Below is a small trained network, with its code and all its weights. Each question gives an input and a target symbol and asks what happens when units are switched off, that is, made to give their printed mean instead of their output.

import numpy as np


def w(rows, s, z=0):
    codes = np.array(rows[::2]) - 128.0
    scale = np.full(codes.shape[1], s)
    scale[-1] = z or s
    return codes * scale


def softmax(a):
    e = np.exp(a - a.max(-1, keepdims=True))
    return e / e.sum(-1, keepdims=True)


def log_softmax(a):
    a = a - a.max(-1, keepdims=True)
    return a - np.log(np.exp(a).sum(-1, keepdims=True))


def net(x, mask):
    ids = ['γηπσφψω'.index(c) for c in x.split()]
    T = len(ids)
    res = E[ids] + P[:T]
    u = 0
    for l in range(2):
        r = res
        for j in range(3):
            rows = slice(3 * j, 3 * j + 3)
            q, k, v = (r @ M[l][rows].T for M in (Q, K, V))
            z = softmax(np.where(np.tri(T) > 0, q @ k.T / 3**0.5, -1e9)) @ v
            o = O[l][rows]
            res = res + np.where(mask[u + j], z, o[:, -1]) @ o[:, :-1]
        u += 3
    return log_softmax(res[-1] @ U[:, :-1].T + U[:, -1])


Q, K, V, O = {}, {}, {}, {}
E = w([
[66,48,128],'γ',
[139,61,133],'η',
[160,8,135],'π',
[158,132,174],'σ',
[70,85,191],'φ',
[228,111,165],'ψ',
[167,89,102],'ω',
],0.012)
P = w([
[116,243,68],'0',
[209,53,42],'1',
[83,109,173],'2',
[241,196,175],'3',
[102,32,6],'4',
[66,38,210],'5',
[209,155,200],'6',
],0.011)
Q[0] = w([
[174,127,96],'L0H0',
[126,175,48],'L0H0',
[110,190,1],'L0H0',
[133,94,126],'L0H1',
[215,126,110],'L0H1',
[80,38,96],'L0H1',
[98,77,108],'L0H2',
[117,159,92],'L0H2',
[118,145,117],'L0H2',
],0.014)
K[0] = w([
[160,164,162],'L0H0',
[152,247,45],'L0H0',
[158,203,2],'L0H0',
[97,108,126],'L0H1',
[189,102,75],'L0H1',
[48,22,183],'L0H1',
[139,90,31],'L0H2',
[128,229,79],'L0H2',
[124,145,97],'L0H2',
],0.0095)
V[0] = w([
[180,135,168],'L0H0',
[255,112,136],'L0H0',
[123,100,116],'L0H0',
[142,133,140],'L0H1',
[146,168,216],'L0H1',
[106,133,40],'L0H1',
[119,83,163],'L0H2',
[16,129,124],'L0H2',
[37,156,197],'L0H2',
],0.009)
O[0] = w([
[1,180,169,102],'L0H0',
[31,136,103,3],'L0H0',
[135,125,87,175],'L0H0',
[105,146,140,119],'L0H1',
[126,89,152,91],'L0H1',
[167,188,120,79],'L0H1',
[126,129,193,221],'L0H2',
[234,117,130,131],'L0H2',
[229,138,126,57],'L0H2',
],0.0093,0.0032)
Q[1] = w([
[131,135,129],'L1H0',
[175,137,165],'L1H0',
[150,65,5],'L1H0',
[102,135,60],'L1H1',
[148,94,56],'L1H1',
[153,147,196],'L1H1',
[131,121,96],'L1H2',
[74,125,103],'L1H2',
[139,121,71],'L1H2',
],0.014)
K[1] = w([
[119,158,141],'L1H0',
[146,17,114],'L1H0',
[125,201,68],'L1H0',
[162,255,88],'L1H1',
[146,179,14],'L1H1',
[74,42,199],'L1H1',
[135,156,84],'L1H2',
[102,66,108],'L1H2',
[221,113,126],'L1H2',
],0.0093)
V[1] = w([
[109,74,32],'L1H0',
[109,161,117],'L1H0',
[124,176,114],'L1H0',
[147,64,56],'L1H1',
[168,222,175],'L1H1',
[150,111,7],'L1H1',
[90,88,155],'L1H2',
[156,210,160],'L1H2',
[97,125,120],'L1H2',
],0.013)
O[1] = w([
[121,134,202,101],'L1H0',
[183,244,126,75],'L1H0',
[118,194,115,62],'L1H0',
[109,107,214,126],'L1H1',
[155,86,82,76],'L1H1',
[123,141,237,3],'L1H1',
[145,195,107,161],'L1H2',
[94,68,76,69],'L1H2',
[133,129,116,123],'L1H2',
],0.011,0.0065)
U = w([
[85,93,183,45],'γ',
[125,121,164,145],'η',
[86,119,160,63],'π',
[199,111,104,131],'σ',
[2,70,86,194],'φ',
[130,140,116,230],'ψ',
[225,125,193,4],'ω',
],0.013,0.0036)

Each question gives the input, a string of symbols that net reads in full, and the target symbol t.
The units are the heads (3 rows each of Q, K, V and O). Each row of codes is followed by its name. A weight is (code - 128) times the scale printed after its matrix; where a second scale follows, it is the last column's (O and U).
mask holds one flag per head, layer by layer. A switched-off head (its flag False) gives its mean, the last column of its rows in O, instead of its output. The means were averaged over made-up inputs and are rounded, as every weight is.
A unit's drop is (log p(t) with every unit on - log p(t) with that unit switched off) / (log p(t) with every unit on - log p(t) with every unit switched off).
The circuit of an input: a set's keep is (log p(t) with only the set's units on - log p(t) with every unit switched off) / (log p(t) with every unit on - log p(t) with every unit switched off). Starting from all 6 units, units are removed one at a time, each time the one whose removal leaves the highest keep (on an exact tie, the one counted first), for as long as the keep stays at least 0.8.
units of the circuit, in order: the units of the circuit, biggest drop first
unit that matters most: the unit with the biggest drop
heads that matter: for each layer, one digit per head in row order, 1 if its drop is at least 0.15 and else 0, layers parted by /
input ω γ γ π ψ, target ω: heads that matter : 000 / 111
input ψ ψ π γ ω, target ψ: units of the circuit, in order : [L1H2; L1H0; L0H2; L0H0]
input ψ η π ψ ψ γ γ, target ω: unit that matters most : L0H0
input φ γ φ γ ψ φ γ, target σ: units of the circuit, in order : [L1H1; L0H0]
input φ γ φ φ γ φ σ, target σ: units of the circuit, in order : [L1H1; L0H2]
input ψ η η φ σ, target ψ: units of the circuit, in order : [L1H0; L1H2; L0H0; L0H2]
input γ φ ψ φ γ φ φ, target σ: units of the circuit, in order : [L0H2; L1H1]
input φ ψ φ η π φ φ, target σ: units of the circuit, in order : [L1H1; L0H2]
input ω ψ ω π, target π: heads that matter : 101 / 000
input π π η ψ γ, target π: heads that matter : 010 / 011
input ψ γ φ φ γ, target ψ: units of the circuit, in order : [L1H0; L1H2; L0H0]
input π φ φ φ φ γ, target γ: units of the circuit, in order : [L1H1; L0H0]
input ω φ φ γ σ, target ω: units of the circuit, in order : [L1H1; L1H0]
input φ π ψ, target ψ: unit that matters most : L0H0
input φ φ φ ψ σ γ, target γ: units of the circuit, in order : [L0H0; L1H1]
input η γ φ γ φ φ η, target σ: units of the circuit, in order : [L1H1; L0H2]
input φ φ γ π ψ π ψ, target γ: units of the circuit, in order : [L1H0; L1H1; L0H1]
input φ φ φ φ ψ, target φ: heads that matter : 101 / 001
input φ ω γ φ ψ, target φ: heads that matter : 101 / 000
input σ γ φ φ γ, target σ: heads that matter : 000 / 111
input π φ γ φ φ π η, target γ: heads that matter : 000 / 110
input η φ φ φ ω γ γ, target ω: heads that matter : 101 / 000
input γ γ φ ψ, target σ: heads that matter : 010 / 010
input γ η ψ γ, target φ: heads that matter : 110 / 000
